Below are the code and all the weights of a small trained network. Each question names an input and a target symbol and asks about switching units off, where a switched-off unit gives its printed mean instead of its output.

import numpy as np


def w(rows, s, z=0):
    codes = np.array(rows[::2]) - 128.0
    scale = np.full(codes.shape[1], s)
    scale[-1] = z or s
    return codes * scale


def norm(h):
    return h / np.sqrt((h * h).mean(-1, keepdims=True) + 1e-5)


def f(y):
    return np.maximum(y, 0)


def softmax(a):
    e = np.exp(a - a.max(-1, keepdims=True))
    return e / e.sum(-1, keepdims=True)


def log_softmax(a):
    a = a - a.max(-1, keepdims=True)
    return a - np.log(np.exp(a).sum(-1, keepdims=True))


def net(x, mask):
    ids = ['αβδεηθλσφψ'.index(c) for c in x.split()]
    T = len(ids)
    res = E[ids] + P[:T]
    u = 0
    for l in range(2):
        q, k, v = (norm(res) @ M[l].T for M in (Q, K, V))
        z = softmax(np.where(np.tri(T) > 0, q @ k.T / 2**0.5, -1e9)) @ v
        res = res + np.where(mask[u], z, O[l][:, -1]) @ O[l][:, :-1]
        u += 1
        y = f(norm(res) @ A[l][:, :-1].T + A[l][:, -1])
        res = res + np.where(mask[u : u + 8], y, B[l][:, -1]) @ B[l][:, :-1]
        u += 8
    return log_softmax(norm(res)[-1] @ U[:, :-1].T + U[:, -1])


Q, K, V, O, A, B = {}, {}, {}, {}, {}, {}
E = w([
[82,114,194,81,146],'α',
[135,117,115,162,98],'β',
[117,126,97,121,147],'δ',
[108,146,209,118,97],'ε',
[227,112,99,135,68],'η',
[131,78,162,132,61],'θ',
[101,161,111,173,165],'λ',
[71,204,167,126,136],'σ',
[154,200,27,151,41],'φ',
[110,226,7,184,154],'ψ',
],0.02)
P = w([
[190,105,161,177,153],'0',
[97,142,156,89,131],'1',
[20,87,25,120,149],'2',
[112,139,154,84,133],'3',
[5,90,36,110,160],'4',
[119,141,162,86,140],'5',
],0.012)
Q[0] = w([
[110,78,44,1,193],'L0H0',
[43,33,28,145,147],'L0H0',
],0.0071)
K[0] = w([
[151,97,143,49,196],'L0H0',
[255,154,128,168,221],'L0H0',
],0.0092)
V[0] = w([
[141,108,145,143,193],'L0H0',
[130,3,125,176,220],'L0H0',
],0.0055)
O[0] = w([
[247,89,175,83,196,27],'L0H0',
[110,88,94,77,90,6],'L0H0',
],0.013,0.00016)
A[0] = w([
[177,152,119,1,144,130],'L0N0',
[89,175,202,123,192,91],'L0N1',
[167,68,237,145,170,194],'L0N2',
[49,62,159,151,112,169],'L0N3',
[78,161,150,31,151,181],'L0N4',
[167,140,85,140,54,251],'L0N5',
[117,227,174,55,85,52],'L0N6',
[221,196,138,104,70,146],'L0N7',
],0.01,0.003)
B[0] = w([
[96,69,160,119,83,181],'L0N0',
[156,62,76,181,72,186],'L0N1',
[96,134,86,128,94,184],'L0N2',
[127,204,97,107,173,205],'L0N3',
[137,91,105,170,169,212],'L0N4',
[83,180,163,133,196,254],'L0N5',
[192,165,94,2,96,183],'L0N6',
[89,98,184,89,156,194],'L0N7',
],0.011,0.0065)
Q[1] = w([
[209,142,243,108,36],'L1H0',
[82,2,87,131,36],'L1H0',
],0.0098)
K[1] = w([
[118,138,75,48,172],'L1H0',
[99,2,106,120,110],'L1H0',
],0.0097)
V[1] = w([
[81,134,138,162,254],'L1H0',
[253,138,137,91,145],'L1H0',
],0.009)
O[1] = w([
[152,166,200,59,166,176],'L1H0',
[66,219,65,4,113,2],'L1H0',
],0.011,0.004)
A[1] = w([
[178,183,73,132,76,110],'L1N0',
[92,190,207,132,55,147],'L1N1',
[111,179,146,169,204,2],'L1N2',
[162,210,61,132,144,73],'L1N3',
[122,141,187,78,7,100],'L1N4',
[170,179,188,174,42,120],'L1N5',
[118,157,145,158,147,128],'L1N6',
[138,67,116,139,32,114],'L1N7',
],0.012,0.0065)
B[1] = w([
[230,92,179,137,186,198],'L1N0',
[115,87,156,144,2,254],'L1N1',
[38,137,150,149,187,213],'L1N2',
[182,65,168,55,174,243],'L1N3',
[132,139,92,229,154,194],'L1N4',
[116,182,40,64,153,200],'L1N5',
[92,72,106,125,99,214],'L1N6',
[83,190,135,95,167,233],'L1N7',
],0.0096,0.0045)
U = w([
[86,85,66,45,80,41],'α',
[42,196,163,180,142,78],'β',
[125,29,127,138,123,117],'δ',
[169,174,57,143,107,251],'ε',
[125,108,232,135,151,167],'η',
[90,146,80,173,36,167],'θ',
[165,103,134,253,122,97],'λ',
[185,103,122,66,175,181],'σ',
[104,214,124,32,105,183],'φ',
[124,186,150,114,218,65],'ψ',
],0.013,0.0032)

Each question gives the input, a string of symbols that net reads in full, and the target symbol t.
The units are the heads (2 rows each of Q, K, V and O) and the neurons (one row each of A and B). Each row of codes is followed by its name. A weight is (code - 128) times the scale printed after its matrix; where a second scale follows, it is the last column's (O, A, B and U).
mask holds one flag per unit, layer by layer, with each layer's heads first. A switched-off unit (its flag False) gives its mean, the last column of its rows in O or B, instead of its output. The means were averaged over made-up inputs and are rounded, as every weight is.
A unit's drop is (log p(t) with every unit on - log p(t) with that unit switched off) / (log p(t) with every unit on - log p(t) with every unit switched off).
The circuit of an input: a set's keep is (log p(t) with only the set's units on - log p(t) with every unit switched off) / (log p(t) with every unit on - log p(t) with every unit switched off). Starting from the 12 units with the biggest drops (on a tie, the unit counted first), units are removed one at a time, each time the one whose removal leaves the highest keep (on an exact tie, the one counted first), for as long as the keep stays at least 0.8.
circuit, biggest first: the units of the circuit, biggest drop first
most important unit: the unit with the biggest drop
k most important neurons: the k neurons with the biggest drops, biggest first
top k neurons in layer l: the k neurons of layer l with the biggest drops, biggest first
input η ψ λ, target φ: circuit, biggest first => (L1H0)
input θ φ η φ, target φ: 3 most important neurons => (L0N5; L0N6; L0N0)
input η δ φ ψ σ, target φ: 2 most important neurons => (L0N6; L0N5)
input θ η β, target λ: circuit, biggest first => (L0N2; L1H0; L0N6)
input δ δ η, target α: circuit, biggest first => (L0H0; L1H0)
input ε σ η, target θ: circuit, biggest first => (L0N6; L1H0; L1N3)
input β η δ ψ η θ, target θ: 2 most important neurons => (L1N1; L1N4)
input φ λ φ α, target α: top 2 neurons in layer 0 => (L0N6; L0N1)
input φ α φ η η, target β: 2 most important neurons => (L0N5; L0N6)
input θ η δ λ φ α, target α: 4 most important neurons => (L0N6; L0N1; L0N0; L0N5)
input φ η φ λ, target λ: 3 most important neurons => (L0N1; L0N5; L0N3)
input φ φ φ θ δ, target β: 2 most important neurons => (L0N3; L0N6)
input θ δ θ, target λ: circuit, biggest first => (L0N2; L1H0; L0N6)
input α δ λ λ λ φ, target φ: circuit, biggest first => (L0N7)
input λ φ φ, target σ: 2 most important neurons => (L0N2; L1N3)
input ψ σ δ, target ψ: circuit, biggest first => (L1H0; L1N1)
input δ θ η, target α: circuit, biggest first => (L0H0; L1H0; L0N0)
input λ θ ψ θ β, target σ: 2 most important neurons => (L0N3; L0N2)
input η ε ψ, target φ: circuit, biggest first => (L1H0; L0N5)
input ε σ λ η ε, target θ: most important unit => L1H0
input η σ φ φ θ, target φ: circuit, biggest first => (L0N3; L1H0)
input φ φ η φ δ β, target β: top 2 neurons in layer 1 => (L1N2; L1N5)
input λ η η δ φ, target σ: top 2 neurons in layer 0 => (L0N2; L0N7)
